Below is a small trained network, with its code and all its weights. Each question gives an input and a target symbol and asks what happens when units are switched off, that is, made to give their printed mean instead of their output.

import numpy as np


def w(rows, s, z=0):
    codes = np.array(rows[::2]) - 128.0
    scale = np.full(codes.shape[1], s)
    scale[-1] = z or s
    return codes * scale


def f(y):
    return np.maximum(y, 0)


def softmax(a):
    e = np.exp(a - a.max(-1, keepdims=True))
    return e / e.sum(-1, keepdims=True)


def log_softmax(a):
    a = a - a.max(-1, keepdims=True)
    return a - np.log(np.exp(a).sum(-1, keepdims=True))


def net(x, mask):
    ids = ['αβγδεζηθλμξπστψω'.index(c) for c in x.split()]
    T = len(ids)
    res = E[ids] + P[:T]
    r = res
    for j in range(2):
        rows = slice(4 * j, 4 * j + 4)
        q, k, v = (r @ M[0][rows].T for M in (Q, K, V))
        z = softmax(np.where(np.tri(T) > 0, q @ k.T / 4**0.5, -1e9)) @ v
        o = O[0][rows]
        res = res + np.where(mask[j], z, o[:, -1]) @ o[:, :-1]
    y = f(res @ A[0][:, :-1].T + A[0][:, -1])
    res = res + np.where(mask[2:10], y, B[0][:, -1]) @ B[0][:, :-1]
    return log_softmax(res[-1] @ U[:, :-1].T + U[:, -1])


Q, K, V, O, A, B = {}, {}, {}, {}, {}, {}
E = w([
[185,231,114],'α',
[152,187,136],'β',
[55,169,52],'γ',
[109,106,94],'δ',
[87,99,81],'ε',
[131,174,153],'ζ',
[93,167,4],'η',
[88,164,86],'θ',
[86,136,166],'λ',
[98,89,128],'μ',
[97,148,135],'ξ',
[116,136,182],'π',
[82,146,160],'σ',
[97,146,146],'τ',
[98,163,109],'ψ',
[126,86,165],'ω',
],0.013)
P = w([
[126,134,162],'0',
[137,92,156],'1',
[249,160,84],'2',
[29,97,97],'3',
[144,93,154],'4',
[225,160,36],'5',
[28,161,96],'6',
[144,92,154],'7',
],0.016)
Q[0] = w([
[7,253,188],'h0',
[124,109,75],'h0',
[127,151,152],'h0',
[126,73,124],'h0',
[177,165,223],'h1',
[163,110,132],'h1',
[106,207,152],'h1',
[183,119,99],'h1',
],0.035)
K[0] = w([
[2,35,154],'h0',
[150,164,47],'h0',
[108,97,157],'h0',
[161,194,148],'h0',
[156,161,225],'h1',
[172,107,149],'h1',
[85,211,124],'h1',
[203,118,124],'h1',
],0.032)
V[0] = w([
[145,254,125],'h0',
[143,147,125],'h0',
[140,150,128],'h0',
[85,131,134],'h0',
[104,247,209],'h1',
[118,123,124],'h1',
[126,136,130],'h1',
[130,128,126],'h1',
],0.0073)
O[0] = w([
[56,245,172,248],'h0',
[114,168,142,143],'h0',
[122,164,145,144],'h0',
[116,76,109,144],'h0',
[190,8,74,179],'h1',
[132,136,128,133],'h1',
[132,126,127,136],'h1',
[131,118,125,129],'h1',
],0.012,0.0018)
A[0] = w([
[203,171,149,30],'n0',
[127,81,252,36],'n1',
[110,89,209,196],'n2',
[212,155,167,152],'n3',
[152,128,86,152],'n4',
[129,175,113,2],'n5',
[65,65,211,60],'n6',
[85,115,108,26],'n7',
],0.016,0.0095)
B[0] = w([
[39,106,226,206],'n0',
[1,43,16,166],'n1',
[182,131,231,248],'n2',
[176,140,32,255],'n3',
[95,122,173,193],'n4',
[177,83,88,188],'n5',
[78,152,42,197],'n6',
[200,122,169,153],'n7',
],0.026,0.0061)
U = w([
[102,238,37,254],'α',
[230,118,19,140],'β',
[2,170,63,33],'γ',
[176,73,173,119],'δ',
[221,58,138,83],'ε',
[247,92,129,75],'ζ',
[9,203,147,98],'η',
[96,174,177,123],'θ',
[106,67,139,91],'λ',
[155,65,150,91],'μ',
[189,97,186,117],'ξ',
[101,55,111,94],'π',
[113,116,135,117],'σ',
[165,114,169,141],'τ',
[139,176,202,115],'ψ',
[127,37,33,3],'ω',
],0.0061,0.0058)

Each question gives the input, a string of symbols that net reads in full, and the target symbol t.
The units are the heads (4 rows each of Q, K, V and O) and the neurons (one row each of A and B). Each row of codes is followed by its name. A weight is (code - 128) times the scale printed after its matrix; where a second scale follows, it is the last column's (O, A, B and U).
mask holds one flag per unit, heads first, then neurons. A switched-off unit (its flag False) gives its mean, the last column of its rows in O or B, instead of its output. The means were averaged over made-up inputs and are rounded, as every weight is.
A unit's drop is (log p(t) with every unit on - log p(t) with that unit switched off) / (log p(t) with every unit on - log p(t) with every unit switched off).
The circuit of an input: a set's keep is (log p(t) with only the set's units on - log p(t) with every unit switched off) / (log p(t) with every unit on - log p(t) with every unit switched off). Starting from all 10 units, units are removed one at a time, each time the one whose removal leaves the highest keep (on an exact tie, the one counted first), for as long as the keep stays at least 0.8.
circuit, biggest first: the units of the circuit, biggest drop first
unit that matters most: the unit with the biggest drop
top k neurons: the k neurons with the biggest drops, biggest first
heads that matter: for each layer, one digit per head in row order, 1 if its drop is at least 0.15 and else 0, layers parted by /
drop of u: that unit's drop, to one decimal
input σ π π ζ η, target α: heads that matter -> 11
input θ π λ, target α: unit that matters most -> n3
input γ η ω, target α: circuit, biggest first -> (n3 n2 n0 h1)
input π θ τ η ω, target γ: heads that matter -> 00
input α β σ ω μ, target η: heads that matter -> 11
input α α θ α π δ λ α, target β: heads that matter -> 01
input μ γ π, target α: top 3 neurons -> (n3 n0 n2)
input ζ α π λ π, target ω: top 3 neurons -> (n1 n6 n0)
input π δ μ, target α: heads that matter -> 01
input ε α λ λ α, target β: heads that matter -> 10
input β θ ψ μ η, target α: circuit, biggest first -> (n0 h0)
input μ α ξ ξ ξ ω, target α: heads that matter -> 00
input δ α β, target α: heads that matter -> 10
input δ δ ε π σ μ δ ω, target γ: heads that matter -> 01
input θ λ σ, target α: top 4 neurons -> (n3 n2 n0 n7)
input θ η θ δ θ λ, target α: top 3 neurons -> (n2 n3 n7)
input ζ η ε, target α: drop of h1 -> 0.2
input δ λ ξ, target α: drop of n0 -> 0.4
input η β γ σ μ, target η: drop of n2 -> 0.2
